Here is a tiny trained network, its code and every weight. The questions are about switching its units off for an input and a class, where a switched-off unit gives its printed mean instead of its output.

import numpy as np


def w(rows, s, z=0):
    codes = np.array(rows[::2]) - 128.0
    scale = np.full(codes.shape[1], s)
    scale[-1] = z or s
    return codes * scale


def f(y):
    return np.maximum(y, 0)


def log_softmax(a):
    a = a - a.max(-1, keepdims=True)
    return a - np.log(np.exp(a).sum(-1, keepdims=True))


def net(x, mask):
    res = np.array(x, float).reshape(1, 3) / 4 @ E
    y = f(res @ A[0][:, :-1].T + A[0][:, -1])
    res = res + np.where(mask, y, B[0][:, -1]) @ B[0][:, :-1]
    return log_softmax(res[-1] @ U[:, :-1].T + U[:, -1])


A, B = {}, {}
E = w([
[41,38,110,122,228,90,118,108,193,120],'x0',
[128,128,128,126,128,128,128,128,128,125],'x1',
[119,116,162,132,76,68,2,120,160,126],'x2',
],0.0055)
A[0] = w([
[106,107,131,129,155,122,126,125,136,123,167],'n0',
[177,182,133,124,48,144,139,133,101,119,189],'n1',
[128,120,134,126,113,119,69,126,131,120,34],'n2',
[124,116,134,129,98,106,6,131,139,124,27],'n3',
[127,126,134,125,121,123,116,121,130,131,76],'n4',
[132,127,124,127,133,131,132,129,125,126,98],'n5',
[153,148,124,127,98,135,129,129,118,135,162],'n6',
[102,108,126,136,174,121,118,127,143,147,182],'n7',
[132,129,125,128,143,134,167,127,125,124,28],'n8',
[133,126,129,124,165,141,221,134,114,124,9],'n9',
[130,131,123,139,139,136,151,131,125,124,27],'n10',
[111,114,126,128,150,125,124,129,135,129,160],'n11',
[123,124,135,131,117,118,84,130,131,128,34],'n12',
[73,75,121,118,217,115,112,126,151,108,181],'n13',
[125,126,137,128,120,122,118,124,131,132,76],'n14',
[133,132,128,128,159,140,208,127,121,126,13],'n15',
[119,119,132,130,143,126,126,129,132,137,157],'n16',
[150,156,123,132,89,138,131,126,118,127,179],'n17',
],0.021,0.0011)
B[0] = w([
[174,105,150,127,105,113,90,135,102,134,173],'n0',
[222,47,205,150,83,77,33,156,72,147,235],'n1',
[72,155,79,117,167,155,191,116,155,120,167],'n2',
[8,197,33,99,200,188,255,100,186,106,213],'n3',
[119,131,111,124,143,133,142,122,138,128,138],'n4',
[112,132,130,114,120,130,132,129,124,121,134],'n5',
[167,94,156,135,115,106,88,136,110,134,171],'n6',
[186,108,176,136,94,111,83,142,97,136,188],'n7',
[82,146,94,113,154,135,146,107,165,116,164],'n8',
[21,185,51,105,181,165,208,106,184,110,220],'n9',
[101,141,107,119,140,139,145,116,147,123,151],'n10',
[159,121,151,140,99,122,103,135,116,138,162],'n11',
[85,158,94,119,158,153,173,119,147,115,158],'n12',
[253,80,213,160,52,85,35,161,58,150,253],'n13',
[113,137,122,127,135,139,143,119,137,124,138],'n14',
[32,179,67,111,166,158,187,102,183,109,206],'n15',
[146,118,142,126,120,126,108,127,117,130,149],'n16',
[182,110,172,140,109,105,78,132,124,140,179],'n17',
],0.0099,0.011)
U = w([
[245,86,206,152,85,83,63,147,83,144,250],'0',
[12,168,46,106,169,175,198,101,177,110,6],'1',
],0.011,0.0012)

Each question gives the input, the list of numbers given to net, and the class t.
The units are the neurons (one row each of A and B). Each row of codes is followed by its name. A weight is (code - 128) times the scale printed after its matrix; where a second scale follows, it is the last column's (A, B and U).
mask holds one flag per neuron, in row order. A switched-off neuron (its flag False) gives its mean, the last column of its row in B, instead of its output. The means were averaged over made-up inputs and are rounded, as every weight is.
A unit's drop is (log p(t) with every unit on - log p(t) with that unit switched off) / (log p(t) with every unit on - log p(t) with every unit switched off).
top k neurons: the k neurons with the biggest drops, biggest first
drop of u: that unit's drop, to one decimal
input [8,5,-8], class 0: top 3 neurons	[n13; n3; n7]
input [2,0,-4], class 1: top neuron	[n1]
input [5,5,-5], class 0: top 2 neurons	[n13; n3]
input [-7,-7,8], class 1: top 3 neurons	[n3; n13; n2]
input [-3,-1,-4], class 1: top 2 neurons	[n13; n9]
input [3,5,4], class 1: top 2 neurons	[n3; n1]
input [-4,7,-6], class 1: top 2 neurons	[n13; n9]
input [6,2,-6], class 0: top 3 neurons	[n13; n3; n7]
input [-1,1,-3], class 1: drop of n13	0.8
input [5,-3,-4], class 0: drop of n3	0.2
input [7,4,-6], class 0: drop of n13	6.6
